.13, .00, -.44, .08, -.34, -.24, .15, -.06, .08, .13, .08, .00, .33, .29, -.28, .01, -.44, -.26, -.03	(91)
.12, .31, .25, .33, -.27, .94, .13, .47, .28, .25, -.07, -.31, -.25, -.11, .18, .66, -.64, -.19, .02	(98)
-.06, .01, -.39, .22, -.24, -.38, -.04, -.22, .10, -.02, .05, -.11, .28, .17, -.22, .06, -.50, -.40, .07	(98)
.04, .28, -.17, .16, -.56, .45, .03, .27, .25, .21, .00, -.15, -.03, .00, -.05, .21, -.58, -.24, -.23	(91)
-.38, .00, .15, .22, -.12, .18, .30, .05, .00, .11, .10, -.25, -.02, .15, -.08, .52, -.59, -.16, .32	(91)
.02, -.08, -.15, .40, -.32, -.41, -.05, -.13, -.04, -.17, .02, -.20, .14, .02, -.17, .19, -.56, -.43, .13	(98)
-.08, -.13, .08, .38, -.36, -.28, .03, -.13, .03, -.25, .14, -.32, .07, .00, -.07, .45, -.51, -.35, .32	(91)
-.34, .31, -.39, .02, -.48, .33, .12, .20, .30, .40, -.11, .02, .16, .29, -.13, .21, -.58, -.38, -.18	(98)
.09, .16, -.07, .38, -.47, .17, -.18, .06, .22, -.18, -.09, -.25, -.02, -.21, .05, .29, -.79, -.37, -.05	(91)
-.29, .11, -.74, .17, -.75, -.61, -.48, -.22, .26, -.06, -.10, .08, .42, -.02, -.16, -.14, -.57, -.60, -.31	(98)
-.04, .07, .02, .26, -.39, .23, -.02, .12, .08, -.06, .12, -.26, .02, -.06, -.07, .36, -.51, -.21, .11	(91)
.28, .25, -.13, .26, -.51, .26, -.09, .06, .18, .07, -.11, -.13, .08, -.11, -.03, .20, -.57, -.28, -.10	(91)
.10, .16, -.25, .19, -.39, .07, -.02, .06, .19, .12, -.06, -.14, .12, -.02, -.11, .19, -.70, -.33, -.09	(98)
-.08, -.01, -.35, .10, -.36, -.28, .06, -.14, .18, .14, .08, -.06, .27, .24, -.20, .17, -.52, -.34, .06	(98)
.18, .13, -.25, .31, -.44, .05, -.03, .07, .15, .02, -.05, -.16, .09, .05, -.06, .25, -.63, -.35, -.02	(91)
-.14, -.07, -.20, .05, -.25, -.22, .18, .02, .07, .18, .17, -.11, .26, .16, -.15, .45, -.50, -.25, .19	(98)
.25, .19, -.03, .32, -.53, .38, -.09, .27, .25, .07, -.07, -.17, -.01, -.09, .01, .39, -.71, -.41, -.05	(98)
.66, -.07, -.23, .11, -.32, -.37, .12, -.02, .19, .07, .15, -.11, .25, .21, -.20, .35, -.45, -.38, .20	(98)
-.14, -.08, -.22, .22, -.28, -.31, .11, -.11, .07, -.03, .11, -.18, .20, .13, -.17, .30, -.54, -.28, .16	(98)
-.08, .17, -.12, -.05, -.14, .41, .47, .37, .12, .46, .02, -.09, -.02, .44, -.20, .35, -.56, -.11, .14	(98)
.16, -.05, -.08, .32, -.26, -.05, .06, -.11, .03, -.08, .01, -.14, .15, .05, -.13, .39, -.48, -.28, .10	(91)
-.09, .08, -.13, .08, -.19, .18, .25, .24, .18, .38, .12, -.14, .03, .26, -.18, .36, -.63, -.28, .18	(98)
-.75, .07, -.23, .09, -.36, -.08, .20, .22, .21, .34, .07, -.08, .16, .16, -.13, .35, -.64, -.31, .03	(98)
-.21, .17, -.39, .14, -.41, .13, .01, .04, .28, .15, -.09, -.03, .20, .20, -.14, .09, -.60, -.33, -.13	(98)
.48, .21, -.13, .26, -.42, .18, -.08, .22, .31, .13, -.01, -.25, -.07, -.11, -.02, .31, -.73, -.35, .00	(98)
.22, .35, -.53, -.01, -.61, .19, -.08, .20, .41, .34, -.13, .04, .22, .16, -.10, .03, -.47, -.44, -.27	(91)
.36, .00, -.23, .17, -.37, -.19, .23, .12, .20, .26, .11, -.05, .18, .31, -.20, .32, -.53, -.43, .14	(91)
.08, .04, -.45, .06, -.43, -.42, .04, -.12, .24, .11, .07, .01, .38, .36, -.28, .09, -.47, -.43, .01	(98)
-.04, .26, -.06, .37, -.46, .39, -.10, .23, .14, .10, -.05, -.24, -.07, -.16, -.01, .32, -.67, -.37, -.02	(98)
.83, .21, -.25, .29, -.48, .20, -.08, .04, .18, .09, -.11, -.11, .13, -.07, -.04, .23, -.58, -.33, -.11	(91)
.19, .36, .04, .29, -.56, .59, -.09, .45, .33, .27, -.05, -.21, -.15, -.23, .10, .48, -.65, -.29, -.15	(98)
-.06, .02, .04, .40, -.33, .12, .03, -.06, .06, -.22, .05, -.30, .04, -.11, -.03, .42, -.71, -.30, .20	(98)
-.08, .05, -.17, .17, -.25, .03, .15, -.02, .04, .07, .00, -.16, .11, .15, -.14, .34, -.48, -.22, .18	(91)
.01, .06, -.10, .15, -.41, .05, .03, .07, .09, .07, .11, -.19, .12, .12, -.15, .21, -.48, -.20, .04	(91)
-.07, .08, -.11, .18, -.39, .15, .13, .15, .18, .20, .03, -.25, .01, .12, -.13, .44, -.58, -.24, .05	(98)
-.27, -.03, -.27, .14, -.33, -.29, .05, -.04, .11, .15, .12, -.12, .20, .09, -.13, .28, -.53, -.27, .11	(98)
.02, .22, -.25, .23, -.53, .20, -.03, .10, .21, .13, .00, -.13, .08, -.01, -.07, .18, -.51, -.41, -.15	(91)

-.23, .08, .03, -.06, .05, -.03, .14, -.15, -.02, .04, -.06, .06, -.33, .09, .03, -.12, -.02, -.02, .04, -.01, .03, -.02, -.01, .02, .03, -.18, -.15, -.05, .21, .06, .00, .03, .13, .04	(40)
-.16, .08, .00, .00, .14, -.03, .07, -.13, -.04, .03, -.04, .05, -.29, .08, .02, -.08, -.02, -.17, .08, -.01, .01, .02, .00, .03, .04, -.12, -.13, -.04, .18, .04, .01, .02, .12, .01	(40)
-.10, .07, -.03, -.07, .07, .02, .11, -.09, -.04, .01, -.04, .09, -.37, .03, .14, -.07, -.01, -.09, .07, -.01, .02, .01, .02, .09, .05, -.18, -.11, -.04, .18, .03, -.01, .03, .10, -.01	(34)
-.13, .06, -.04, -.04, .10, .01, .17, -.09, -.02, .02, -.04, .08, -.37, .04, .13, -.07, -.03, -.04, .06, -.01, .04, .01, .00, .09, .03, -.15, -.11, -.04, .19, .02, -.01, .02, .12, .00	(34)
-.16, .09, .04, -.02, .07, -.02, .11, -.16, -.04, .03, -.05, .03, -.31, .08, .03, -.12, -.02, -.09, .07, .00, .03, .01, .00, .02, .04, -.13, -.16, -.05, .19, .05, .00, .03, .13, .02	(40)
-.09, -.06, -.11, -.21, -.14, .01, .06, -.11, .01, .02, -.04, .08, -.17, .08, .09, -.14, -.06, .49, -.07, .01, -.01, -.10, -.01, -.04, .01, -.23, -.24, -.05, -.04, .15, .00, .09, .04, .04	(40)
-.07, -.01, .01, -.25, -.14, -.01, .16, -.02, .10, .01, -.03, .08, .04, .11, .04, -.16, .00, .58, -.04, .01, .11, -.04, -.07, -.03, .01, -.32, -.14, -.03, -.01, .12, .00, .08, .16, .04	(40)
-.13, -.02, -.03, -.07, -.13, -.01, .15, -.07, .10, .01, -.04, .04, -.08, .09, .09, -.15, -.04, .47, -.08, .01, .02, -.09, -.07, -.03, .00, -.23, -.20, -.06, .02, .13, .00, .06, .18, .05	(34)
-.16, .05, -.03, -.11, -.01, .02, .15, -.12, -.02, .02, -.06, .08, -.41, .04, .13, -.11, -.03, .03, .05, -.01, .06, -.01, -.01, .07, .04, -.21, -.16, -.05, .18, .05, .00, .03, .15, .00	(34)
-.06, -.04, -.07, -.14, -.11, .02, -.02, -.11, .06, .00, -.03, .03, -.11, .08, .11, -.11, .01, .38, -.05, .02, .01, -.03, -.03, -.01, .04, -.23, -.17, -.04, -.05, .14, -.04, .06, .09, .02	(34)
-.22, .09, .05, -.04, .07, -.03, .18, -.13, .00, .04, -.05, .05, -.30, .09, .02, -.12, -.03, -.02, .04, -.01, .03, -.02, -.04, .01, .02, -.18, -.15, -.05, .24, .06, .03, .03, .18, .04	(40)
-.04, -.05, -.14, -.09, -.05, .00, .08, -.08, .04, .01, -.03, .09, -.18, .08, .07, -.11, -.03, .39, -.06, .00, .01, -.06, -.02, -.03, .00, -.17, -.21, -.05, -.01, .11, .00, .09, .06, .04	(40)
.07, -.02, -.04, -.17, -.04, .01, -.04, -.06, .03, .00, -.01, .07, -.01, .10, .06, -.06, .06, .35, .02, .02, .09, .03, .01, -.01, .03, -.20, -.09, -.01, -.09, .10, -.04, .07, .05, -.01	(40)
-.20, .06, .03, -.05, .07, -.02, .03, -.18, -.05, .04, -.06, .04, -.33, .10, .04, -.11, -.03, -.04, .07, .00, .04, -.01, .01, .02, .05, -.15, -.16, -.04, .16, .07, .00, .04, .12, .01	(40)
.00, -.03, -.04, -.17, -.12, -.01, .01, -.03, .07, .01, -.02, .05, .04, .09, .06, -.11, .03, .53, -.03, .02, .11, -.03, -.03, -.04, .03, -.20, -.17, -.03, -.03, .12, -.03, .06, .16, .00	(40)
-.15, .06, -.02, -.07, .06, .01, .21, -.08, -.01, .02, -.05, .08, -.37, .04, .09, -.10, -.05, -.02, .05, -.02, .05, -.02, -.01, .09, .02, -.19, -.13, -.05, .21, .03, -.01, .03, .15, .02	(34)
-.06, .01, .01, -.21, -.13, -.01, .15, -.04, .09, .02, -.02, .07, .01, .11, .04, -.15, .01, .62, -.03, .01, .11, -.03, -.07, -.04, .01, -.31, -.14, -.03, .01, .12, .01, .06, .17, .04	(40)
-.02, .03, -.06, .10, .18, .02, -.08, -.14, -.13, .02, -.01, .06, -.32, .08, .06, -.03, .00, -.25, .12, .00, -.01, .10, .09, .05, .08, -.01, -.07, -.01, .12, .03, .00, .02, -.01, -.03	(34)
-.21, .08, .03, .00, .10, -.03, .18, -.13, -.01, .04, -.05, .04, -.25, .09, .01, -.12, -.04, -.03, .05, .00, .02, -.01, -.03, .02, .02, -.16, -.15, -.05, .24, .05, .01, .03, .19, .03	(40)
-.17, .09, .01, .01, .14, -.02, .17, -.11, -.02, .03, -.04, .05, -.29, .09, .01, -.09, -.03, -.10, .08, -.01, .02, .00, .00, .04, .03, -.13, -.11, -.04, .21, .02, .00, .02, .19, .03	(40)
-.19, .04, .00, -.02, .02, -.02, .17, -.09, -.03, .04, -.05, .05, -.31, .08, .06, -.13, -.05, .16, .05, -.01, .03, .00, .00, .01, .03, -.12, -.17, -.04, .23, .06, .08, .01, .17, .02	(34)
-.11, .04, -.05, -.05, .04, .02, .11, -.11, -.02, .02, -.04, .08, -.38, .04, .13, -.06, -.03, -.10, .06, -.01, .06, .00, .01, .09, .04, -.19, -.12, -.04, .18, .03, -.01, .02, .12, .00	(34)
.03, -.02, -.03, -.21, -.06, .01, -.03, -.06, .03, .01, -.01, .07, -.05, .10, .06, -.10, .04, .38, .01, .01, .08, .01, -.01, -.01, .04, -.25, -.09, -.02, -.07, .11, -.04, .08, .06, -.02	(40)
-.14, -.05, -.09, -.20, -.16, .00, .11, -.10, .05, .02, -.04, .08, -.17, .08, .09, -.18, -.05, .62, -.09, .01, .01, -.12, -.03, -.06, -.01, -.27, -.25, -.06, .01, .15, .02, .09, .07, .05	(40)
-.20, .09, .05, -.04, .06, -.03, .14, -.12, -.02, .04, -.05, .05, -.30, .09, .04, -.12, -.02, -.05, .06, -.01, .01, .00, -.01, .02, .03, -.15, -.15, -.04, .17, .05, .02, .03, .16, .03	(40)
